Below is a small trained network, with its code and all its weights. Each question gives an input and a class and asks what happens when units are switched off, that is, made to give their printed mean instead of their output.

import numpy as np


def w(rows, s, z=0):
    codes = np.array(rows[::2]) - 128.0
    scale = np.full(codes.shape[1], s)
    scale[-1] = z or s
    return codes * scale


def norm(h):
    return h / np.sqrt((h * h).mean(-1, keepdims=True) + 1e-5)


def f(y):
    return np.maximum(y, 0)


def log_softmax(a):
    a = a - a.max(-1, keepdims=True)
    return a - np.log(np.exp(a).sum(-1, keepdims=True))


def net(x, mask):
    res = np.array(x, float).reshape(1, 3) / 4 @ E
    u = 0
    for l in range(2):
        y = f(norm(res) @ A[l][:, :-1].T + A[l][:, -1])
        res = res + np.where(mask[u : u + 4], y, B[l][:, -1]) @ B[l][:, :-1]
        u += 4
    return log_softmax(norm(res)[-1] @ U[:, :-1].T + U[:, -1])


A, B = {}, {}
E = w([
[52,134,124,98,226,140,123,119,67,105,92,149],'x0',
[118,165,151,182,149,150,127,160,30,186,150,57],'x1',
[106,133,209,251,80,187,92,219,98,147,193,145],'x2',
],0.012)
A[0] = w([
[35,120,151,140,205,151,99,131,94,96,125,216,68],'L0N1',
[183,144,94,102,126,106,139,83,101,152,144,45,53],'L0N2',
[151,144,117,126,125,123,124,111,62,189,138,8,100],'L0N3',
[66,131,115,100,208,133,117,108,80,116,112,136,2],'L0N4',
],0.016,0.0064)
B[0] = w([
[89,115,81,58,148,216,176,219,181,92,53,155,234],'L0N1',
[142,95,93,80,78,123,162,166,223,125,72,165,212],'L0N2',
[99,153,125,131,191,189,149,215,146,100,52,82,249],'L0N3',
[133,158,129,121,178,60,197,145,22,142,154,4,209],'L0N4',
],0.012,0.014)
A[1] = w([
[131,183,139,173,189,151,135,170,50,135,140,20,194],'L1N1',
[198,149,112,130,150,117,162,54,160,120,111,30,93],'L1N2',
[60,142,91,55,246,111,176,111,7,67,132,91,253],'L1N3',
[127,108,91,85,95,171,152,142,161,156,94,159,149],'L1N4',
],0.015,0.0051)
B[1] = w([
[151,106,105,67,122,39,138,10,112,132,168,152,224],'L1N1',
[79,129,170,119,159,167,187,157,77,126,130,102,161],'L1N2',
[158,123,166,210,55,151,49,118,179,143,162,181,251],'L1N3',
[127,150,137,159,157,103,99,95,60,152,156,101,213],'L1N4',
],0.013,0.022)
U = w([
[192,123,127,100,123,6,148,29,111,166,144,39,3],'0',
[134,111,165,195,85,148,4,104,129,133,202,200,255],'1',
[93,116,98,97,137,194,159,254,183,90,34,111,66],'2',
],0.0093,0.0025)

Each question gives the input, the list of numbers given to net, and the class t.
The units are the neurons (one row each of A and B). Each row of codes is followed by its name. A weight is (code - 128) times the scale printed after its matrix; where a second scale follows, it is the last column's (A, B and U).
mask holds one flag per neuron, layer by layer. A switched-off neuron (its flag False) gives its mean, the last column of its row in B, instead of its output. The means were averaged over made-up inputs and are rounded, as every weight is.
A unit's drop is (log p(t) with every unit on - log p(t) with that unit switched off) / (log p(t) with every unit on - log p(t) with every unit switched off).
The circuit of an input: a set's keep is (log p(t) with only the set's units on - log p(t) with every unit switched off) / (log p(t) with every unit on - log p(t) with every unit switched off). Starting from all 8 units, units are removed one at a time, each time the one whose removal leaves the highest keep (on an exact tie, the one counted first), for as long as the keep stays at least 0.8.
units of the circuit, in order: the units of the circuit, biggest drop first
most important unit: the unit with the biggest drop
top k neurons: the k neurons with the biggest drops, biggest first
k most important neurons of layer l: the k neurons of layer l with the biggest drops, biggest first
drop when u is switched off: that unit's drop, to one decimal
input [-4,5,-7], class 2: most important unit => L0N2
input [-1,-8,-1], class 0: top 2 neurons => (L1N3, L0N4)
input [-8,3,6], class 0: units of the circuit, in order => (L1N3, L1N1)
input [4,3,1], class 1: top 4 neurons => (L0N2, L1N3, L0N4, L1N1)
input [-6,1,-7], class 2: top 2 neurons => (L1N1, L0N2)
input [-1,-8,-2], class 0: top 3 neurons => (L1N3, L0N4, L0N3)
input [-8,5,1], class 0: top 2 neurons => (L0N1, L1N1)
input [3,3,1], class 1: units of the circuit, in order => (L1N3, L0N4, L1N1, L0N1)
input [-5,-4,0], class 0: top 4 neurons => (L1N3, L0N4, L0N3, L0N1)
input [-3,-5,0], class 0: top 3 neurons => (L1N3, L0N4, L0N3)
input [6,1,0], class 0: top 4 neurons => (L0N4, L1N1, L0N3, L0N2)
input [-2,1,-6], class 2: top 2 neurons => (L1N1, L0N2)
input [-3,1,1], class 0: top 2 neurons => (L0N1, L1N3)
input [7,-1,6], class 2: most important unit => L0N1
input [-1,3,0], class 2: top 2 neurons => (L0N3, L0N4)
input [-4,8,6], class 0: 2 most important neurons of layer 1 => (L1N1, L1N3)
input [-2,7,1], class 0: top 2 neurons => (L0N1, L1N1)
input [7,0,-2], class 1: top 2 neurons => (L1N3, L0N3)
input [-7,1,1], class 0: 2 most important neurons of layer 0 => (L0N1, L0N2)
input [1,-5,6], class 2: most important unit => L1N3
input [1,-5,0], class 1: 2 most important neurons of layer 0 => (L0N2, L0N3)
input [0,6,-7], class 2: 2 most important neurons of layer 0 => (L0N2, L0N3)
input [5,-4,-4], class 1: drop when L1N3 is switched off => 1.6
input [-8,5,-4], class 2: drop when L0N2 is switched off => 0.3
input [-7,6,-3], class 2: drop when L0N2 is switched off => 0.2
